Below is a small trained network, with its code and all its weights. Each question gives an input and a class and asks what happens when units are switched off, that is, made to give their printed mean instead of their output.

import numpy as np


def w(rows, s, z=0):
    codes = np.array(rows[::2]) - 128.0
    scale = np.full(codes.shape[1], s)
    scale[-1] = z or s
    return codes * scale


def f(y):
    return np.maximum(y, 0)


def log_softmax(a):
    a = a - a.max(-1, keepdims=True)
    return a - np.log(np.exp(a).sum(-1, keepdims=True))


def net(x, mask):
    res = np.array(x, float).reshape(1, 5) / 4 @ E
    y = f(res @ A[0][:, :-1].T + A[0][:, -1])
    res = res + np.where(mask, y, B[0][:, -1]) @ B[0][:, :-1]
    return log_softmax(res[-1] @ U[:, :-1].T + U[:, -1])


A, B = {}, {}
E = w([
[128,129,128],'x0',
[63,25,102],'x1',
[15,215,88],'x2',
[187,107,2],'x3',
[125,130,130],'x4',
],0.008)
A[0] = w([
[170,106,88,126],'n1',
[157,112,143,177],'n2',
[133,131,135,249],'n3',
[202,63,166,105],'n4',
[136,135,78,88],'n5',
[195,163,146,126],'n6',
[63,7,101,96],'n7',
[51,58,106,109],'n8',
[156,137,21,121],'n9',
[173,185,152,112],'n10',
[171,113,150,125],'n11',
[183,130,32,108],'n12',
[143,176,154,112],'n13',
[191,94,166,125],'n14',
[142,196,115,123],'n15',
[129,51,21,117],'n16',
[208,184,65,122],'n17',
[82,114,225,108],'n18',
[44,159,91,104],'n19',
[91,229,88,180],'n20',
[139,147,192,132],'n21',
[163,70,166,76],'n22',
[157,136,102,122],'n23',
[211,117,120,129],'n24',
[152,101,189,131],'n25',
],0.014,0.012)
B[0] = w([
[92,125,119,177],'n1',
[123,100,77,181],'n2',
[107,3,93,248],'n3',
[123,181,101,191],'n4',
[121,174,139,147],'n5',
[157,122,119,171],'n6',
[210,136,180,206],'n7',
[189,125,132,188],'n8',
[77,137,163,208],'n9',
[193,107,203,165],'n10',
[115,145,102,159],'n11',
[109,151,181,203],'n12',
[144,130,145,156],'n13',
[123,160,99,180],'n14',
[161,120,116,170],'n15',
[102,136,143,223],'n16',
[119,120,171,195],'n17',
[82,162,151,188],'n18',
[152,172,94,191],'n19',
[149,109,88,243],'n20',
[77,123,154,169],'n21',
[128,185,108,158],'n22',
[107,131,148,152],'n23',
[129,125,106,186],'n24',
[118,133,102,166],'n25',
],0.012)
U = w([
[242,151,246,106],'0',
[6,181,237,22],'1',
[100,81,133,252],'2',
[100,82,135,223],'3',
[124,208,70,8],'4',
],0.013,0.0041)

Each question gives the input, the list of numbers given to net, and the class t.
The units are the neurons (one row each of A and B). Each row of codes is followed by its name. A weight is (code - 128) times the scale printed after its matrix; where a second scale follows, it is the last column's (A, B and U).
mask holds one flag per neuron, in row order. A switched-off neuron (its flag False) gives its mean, the last column of its row in B, instead of its output. The means were averaged over made-up inputs and are rounded, as every weight is.
A unit's drop is (log p(t) with every unit on - log p(t) with that unit switched off) / (log p(t) with every unit on - log p(t) with every unit switched off).
The circuit of an input: a set's keep is (log p(t) with only the set's units on - log p(t) with every unit switched off) / (log p(t) with every unit on - log p(t) with every unit switched off). Starting from the 12 units with the biggest drops (on a tie, the unit counted first), units are removed one at a time, each time the one whose removal leaves the highest keep (on an exact tie, the one counted first), for as long as the keep stays at least 0.8.
units of the circuit, in order: the units of the circuit, biggest drop first
unit that matters most: the unit with the biggest drop
top k neurons: the k neurons with the biggest drops, biggest first
input [-5,-4,-1,-2,-7], class 2: units of the circuit, in order -> [n7, n12]
input [6,-6,8,-7,1], class 4: units of the circuit, in order -> [n20]
input [-5,8,5,-7,8], class 0: units of the circuit, in order -> [n7, n8]
input [6,-2,2,6,-1], class 1: top 2 neurons -> [n9, n12]
input [-2,7,5,-6,4], class 0: units of the circuit, in order -> [n7, n8]
input [-2,2,-7,5,-3], class 4: units of the circuit, in order -> [n4, n14]
input [-5,4,3,5,0], class 1: units of the circuit, in order -> [n9, n16]
input [2,3,-5,-7,4], class 1: top 3 neurons -> [n18, n20, n21]
input [7,-4,-6,0,-4], class 3: top 2 neurons -> [n19, n7]
input [-6,6,1,5,2], class 0: top 2 neurons -> [n7, n8]
input [-6,-4,4,-5,-4], class 3: units of the circuit, in order -> [n20, n12]
input [1,-5,7,-5,-4], class 4: top 2 neurons -> [n20, n19]
input [-4,5,-7,-4,6], class 4: units of the circuit, in order -> [n4, n22, n14]
input [-2,-1,6,-5,3], class 4: units of the circuit, in order -> [n19, n20]
input [0,6,-3,-4,6], class 0: units of the circuit, in order -> [n7]
input [-3,-7,3,-7,1], class 0: top 2 neurons -> [n10, n9]
input [-4,1,-3,-6,-5], class 1: top 4 neurons -> [n18, n20, n21, n8]
input [-5,8,-7,7,0], class 0: top 3 neurons -> [n7, n8, n12]
input [-7,-5,-8,5,-4], class 4: top 2 neurons -> [n4, n14]
input [2,5,7,2,-6], class 4: units of the circuit, in order -> [n19]
input [-2,-4,3,5,-3], class 1: top 2 neurons -> [n9, n12]
input [-6,3,-7,1,-3], class 4: units of the circuit, in order -> [n4, n22, n14]
input [-1,-5,-5,-8,1], class 1: top 2 neurons -> [n18, n21]
input [-3,6,-5,2,2], class 0: top 3 neurons -> [n7, n8, n20]
input [-8,-3,7,-5,-3], class 3: top 2 neurons -> [n20, n4]
input [-5,-6,-3,-7,-8], class 2: top 3 neurons -> [n7, n12, n9]
input [-6,-5,-5,1,1], class 3: unit that matters most -> n7
